Below is a small trained network, with its code and all its weights. Each question gives an input and a target symbol and asks what happens when units are switched off, that is, made to give their printed mean instead of their output.

import numpy as np


def w(rows, s, z=0):
    codes = np.array(rows[::2]) - 128.0
    scale = np.full(codes.shape[1], s)
    scale[-1] = z or s
    return codes * scale


def f(y):
    return y / 2 * (1 + np.tanh(0.7978845608 * (y + 0.044715 * y**3)))


def softmax(a):
    e = np.exp(a - a.max(-1, keepdims=True))
    return e / e.sum(-1, keepdims=True)


def log_softmax(a):
    a = a - a.max(-1, keepdims=True)
    return a - np.log(np.exp(a).sum(-1, keepdims=True))


def net(x, mask):
    ids = ['αβγεζηθμξτψ'.index(c) for c in x.split()]
    T = len(ids)
    res = E[ids] + P[:T]
    u = 0
    for l in range(2):
        q, k, v = (res @ M[l].T for M in (Q, K, V))
        z = softmax(np.where(np.tri(T) > 0, q @ k.T / 2**0.5, -1e9)) @ v
        res = res + np.where(mask[u], z, O[l][:, -1]) @ O[l][:, :-1]
        u += 1
        y = f(res @ A[l][:, :-1].T + A[l][:, -1])
        res = res + np.where(mask[u : u + 12], y, B[l][:, -1]) @ B[l][:, :-1]
        u += 12
    return log_softmax(res[-1] @ U[:, :-1].T + U[:, -1])


Q, K, V, O, A, B = {}, {}, {}, {}, {}, {}
E = w([
[135,138,111,113,164,5,253,134,154,226,122,137],'α',
[66,86,91,136,160,229,199,177,132,170,215,164],'β',
[129,130,99,106,215,186,125,171,234,219,129,169],'γ',
[78,97,54,131,93,122,138,121,29,125,196,70],'ε',
[102,183,20,126,54,157,105,68,190,108,99,121],'ζ',
[98,146,98,197,239,75,182,131,125,138,129,128],'η',
[114,201,151,154,112,145,236,123,183,76,155,51],'θ',
[178,87,175,115,163,154,168,65,109,92,130,165],'μ',
[102,59,46,98,178,181,8,136,110,170,128,115],'ξ',
[126,152,169,133,114,169,141,234,148,185,120,73],'τ',
[141,224,136,156,109,129,175,138,36,158,91,166],'ψ',
],0.016)
P = w([
[115,109,180,147,110,2,70,40,146,154,148,155],'0',
[155,173,80,143,169,114,91,120,103,162,155,168],'1',
[148,181,89,149,151,139,118,116,95,159,161,154],'2',
[150,165,105,147,129,159,128,115,124,174,144,143],'3',
[144,162,108,146,137,170,134,124,100,152,145,136],'4',
[150,163,117,143,124,171,156,131,134,163,111,132],'5',
[144,154,130,140,127,183,166,125,125,151,118,108],'6',
[122,147,141,124,120,189,181,132,119,151,110,106],'7',
[125,146,145,132,111,202,186,131,109,155,97,104],'8',
[123,152,156,148,105,217,205,132,115,165,90,106],'9',
[141,156,162,153,101,206,214,121,125,172,62,108],'10',
[133,150,151,158,130,193,179,133,114,179,77,122],'11',
],0.0075)
Q[0] = w([
[65,83,2,115,153,133,176,96,159,218,147,144],'0.h0',
[134,140,186,144,92,80,77,186,136,56,143,152],'0.h0',
],0.026)
K[0] = w([
[216,158,194,88,132,226,205,146,93,63,21,68],'0.h0',
[156,144,2,116,152,92,107,130,175,117,224,160],'0.h0',
],0.017)
V[0] = w([
[144,84,129,101,123,166,156,80,57,122,95,254],'0.h0',
[106,42,22,173,190,137,214,97,215,47,138,89],'0.h0',
],0.0089)
O[0] = w([
[1,108,137,49,143,158,140,40,81,116,181,126,255],'0.h0',
[225,155,18,215,143,137,86,55,161,156,168,222,241],'0.h0',
],0.0053,0.00095)
A[0] = w([
[141,84,161,163,85,40,116,62,143,52,136,76,81],'0.n0',
[111,153,89,85,80,219,64,136,171,182,128,96,159],'0.n1',
[31,151,148,158,179,114,138,108,200,76,145,44,134],'0.n2',
[165,110,136,120,216,51,196,80,112,77,133,113,170],'0.n3',
[116,154,59,194,59,126,112,184,140,168,148,27,153],'0.n4',
[225,152,133,40,171,147,176,118,83,130,121,150,187],'0.n5',
[90,138,51,125,131,120,136,80,113,140,113,219,182],'0.n6',
[162,70,200,174,158,173,163,193,101,140,105,143,122],'0.n7',
[110,160,51,103,136,2,41,111,134,118,99,150,52],'0.n8',
[170,89,70,200,107,128,125,143,142,158,163,163,119],'0.n9',
[138,36,94,102,115,209,64,150,144,128,81,109,2],'0.n10',
[172,251,131,123,110,156,119,90,109,84,118,126,137],'0.n11',
],0.009,0.0035)
B[0] = w([
[115,111,146,58,215,105,70,152,126,76,166,106,126],'0.n0',
[87,87,62,162,130,27,111,222,145,92,123,170,223],'0.n1',
[140,189,91,217,187,96,119,45,105,172,125,196,196],'0.n2',
[146,139,71,196,57,207,46,171,128,155,168,145,229],'0.n3',
[194,90,83,181,140,78,96,140,47,133,173,197,217],'0.n4',
[12,124,145,202,97,47,88,128,146,137,208,166,213],'0.n5',
[138,71,168,137,82,196,168,187,177,66,152,80,255],'0.n6',
[164,126,62,110,149,110,68,136,104,88,205,170,192],'0.n7',
[128,117,159,155,55,89,172,96,127,111,25,103,156],'0.n8',
[89,155,215,152,153,135,203,60,122,102,81,80,231],'0.n9',
[49,254,146,201,71,194,136,77,164,175,121,88,151],'0.n10',
[32,73,159,115,248,85,152,99,57,156,114,106,180],'0.n11',
],0.0078,0.0073)
Q[1] = w([
[202,121,143,4,76,158,101,80,139,78,87,98],'1.h0',
[167,109,135,50,101,141,119,101,122,89,106,113],'1.h0',
],0.037)
K[1] = w([
[35,175,17,241,119,175,206,178,104,112,128,233],'1.h0',
[75,139,1,186,104,134,155,222,49,120,196,204],'1.h0',
],0.017)
V[1] = w([
[88,107,118,90,11,105,100,137,179,193,2,110],'1.h0',
[158,120,162,148,202,181,207,214,226,242,151,177],'1.h0',
],0.0085)
O[1] = w([
[108,32,147,138,211,116,83,116,134,214,187,3,132],'1.h0',
[98,221,89,121,104,56,85,158,184,10,242,64,252],'1.h0',
],0.0068,0.0039)
A[1] = w([
[122,164,166,166,160,62,87,192,73,171,93,155,133],'1.n0',
[126,146,148,156,60,126,129,130,25,125,160,82,99],'1.n1',
[181,172,150,67,77,156,124,108,147,94,89,160,2],'1.n2',
[185,75,149,80,183,165,83,88,137,165,96,99,42],'1.n3',
[175,162,118,73,93,187,144,114,119,156,67,194,63],'1.n4',
[186,149,51,107,137,230,114,88,144,180,183,147,111],'1.n5',
[84,161,172,199,127,169,76,177,112,76,89,145,163],'1.n6',
[126,199,127,123,71,117,158,141,135,114,122,168,131],'1.n7',
[144,129,119,123,116,167,152,129,109,172,97,204,127],'1.n8',
[74,148,45,2,92,177,139,180,92,183,151,101,73],'1.n9',
[100,203,144,170,181,180,79,170,188,177,115,179,97],'1.n10',
[134,212,132,109,106,108,147,157,124,72,134,110,74],'1.n11',
],0.0086,0.0059)
B[1] = w([
[151,185,138,97,88,153,160,147,115,111,101,100,209],'1.n0',
[168,148,178,79,106,118,174,100,209,114,91,160,184],'1.n1',
[56,187,131,135,151,95,232,151,126,150,115,114,145],'1.n2',
[132,231,64,89,95,135,70,88,172,35,103,148,154],'1.n3',
[238,150,124,85,161,188,126,2,149,169,123,129,198],'1.n4',
[107,89,122,150,85,141,151,151,123,150,73,198,161],'1.n5',
[147,147,100,82,158,204,82,100,122,123,86,135,228],'1.n6',
[99,90,144,183,150,87,25,145,84,168,208,72,250],'1.n7',
[30,106,121,127,130,31,86,192,140,55,187,60,238],'1.n8',
[201,116,98,143,173,123,113,74,125,185,105,179,157],'1.n9',
[183,123,166,113,103,98,197,108,149,99,149,131,199],'1.n10',
[118,28,118,78,157,166,211,113,138,217,43,191,234],'1.n11',
],0.0098,0.012)
U = w([
[101,108,132,138,95,115,110,150,152,192,133,83,112],'α',
[85,77,97,118,123,168,108,129,155,123,148,185,187],'β',
[105,159,105,85,155,101,131,154,254,93,110,147,22],'γ',
[149,53,107,75,90,113,150,94,127,103,90,112,91],'ε',
[50,125,70,131,112,110,109,154,155,87,56,112,4],'ζ',
[135,179,86,205,136,145,174,129,156,106,93,157,162],'η',
[64,192,112,103,175,113,147,123,124,150,100,140,96],'θ',
[117,122,144,103,94,135,57,102,141,59,159,144,161],'μ',
[123,152,92,120,126,196,97,131,179,153,73,94,85],'ξ',
[149,152,80,102,115,134,98,216,131,128,112,145,235],'τ',
[52,122,165,96,117,182,168,185,119,115,93,114,206],'ψ',
],0.0057,0.003)

Each question gives the input, a string of symbols that net reads in full, and the target symbol t.
The units are the heads (2 rows each of Q, K, V and O) and the neurons (one row each of A and B). Each row of codes is followed by its name. A weight is (code - 128) times the scale printed after its matrix; where a second scale follows, it is the last column's (O, A, B and U).
mask holds one flag per unit, layer by layer, with each layer's heads first. A switched-off unit (its flag False) gives its mean, the last column of its rows in O or B, instead of its output. The means were averaged over made-up inputs and are rounded, as every weight is.
A unit's drop is (log p(t) with every unit on - log p(t) with that unit switched off) / (log p(t) with every unit on - log p(t) with every unit switched off).
The circuit of an input: a set's keep is (log p(t) with only the set's units on - log p(t) with every unit switched off) / (log p(t) with every unit on - log p(t) with every unit switched off). Starting from the 12 units with the biggest drops (on a tie, the unit counted first), units are removed one at a time, each time the one whose removal leaves the highest keep (on an exact tie, the one counted first), for as long as the keep stays at least 0.8.
circuit, biggest first: the units of the circuit, biggest drop first
most important unit: the unit with the biggest drop
top k neurons: the k neurons with the biggest drops, biggest first
top k neurons in layer l: the k neurons of layer l with the biggest drops, biggest first
input μ ζ γ β α τ γ, target τ: circuit, biggest first	0.h0; 0.n7; 0.n9
input α γ μ μ ε γ ξ, target α: top 2 neurons	0.n1; 0.n8
input ε θ ξ ε ξ, target ξ: circuit, biggest first	1.n4; 1.h0; 0.n0
input τ ζ α ε ξ τ η ξ τ θ γ ξ, target η: circuit, biggest first	0.h0; 1.n10; 0.n10
input μ ξ μ θ α α α α β γ θ ψ, target μ: top 3 neurons	0.n0; 1.n11; 1.n8
input ε ξ η μ β μ μ γ τ ζ τ ζ, target ε: top 2 neurons in layer 0	0.n0; 0.n8
input ζ ε ε ξ ξ ε τ, target τ: top 3 neurons	1.n3; 0.n4; 1.n0
input μ ε θ γ ε θ ζ, target ζ: most important unit	1.n8
input β ξ ξ β β γ τ β α, target τ: circuit, biggest first	0.h0; 0.n9; 0.n3; 0.n7
input β ζ γ ζ, target ζ: top 2 neurons in layer 1	1.n4; 1.n10
input η η β ξ, target ξ: top 3 neurons in layer 1	1.n8; 1.n6; 1.n7
input ζ μ β α η, target ζ: top 4 neurons in layer 1	1.n3; 1.n8; 1.n4; 1.n5
input ξ γ η α, target ξ: top 2 neurons in layer 1	1.n3; 1.n8
input η θ β β η α, target η: most important unit	0.h0
input τ α θ β ζ β τ μ ε γ ψ ψ, target τ: circuit, biggest first	0.h0; 0.n7
input θ β θ ε η μ θ β β τ ε ψ, target θ: top 2 neurons in layer 1	1.n2; 1.n4
input ζ μ η α α, target β: circuit, biggest first	0.h0; 0.n3; 1.h0
input β τ β γ γ μ β α, target β: top 2 neurons	1.n11; 0.n3
input α α ξ, target α: circuit, biggest first	1.h0; 0.n8; 0.n7
input ψ α η μ μ β μ η η θ α η, target η: circuit, biggest first	0.h0
input ε η ζ, target ε: top 4 neurons	1.n4; 0.n8; 0.n0; 0.n5
input θ τ α θ ζ α ζ ψ γ ψ γ, target θ: top 2 neurons in layer 0	0.n4; 0.n0
input μ ξ τ ζ α ε, target τ: circuit, biggest first	0.h0; 0.n4; 0.n9
input η ψ β α μ ξ τ β ε α μ θ, target η: top 2 neurons	0.n5; 0.n8
input ξ α ζ γ ξ η, target ξ: top 3 neurons	1.n3; 0.n8; 0.n3
input θ ξ ε η ψ β, target θ: top 3 neurons	1.n2; 0.n4; 0.n0
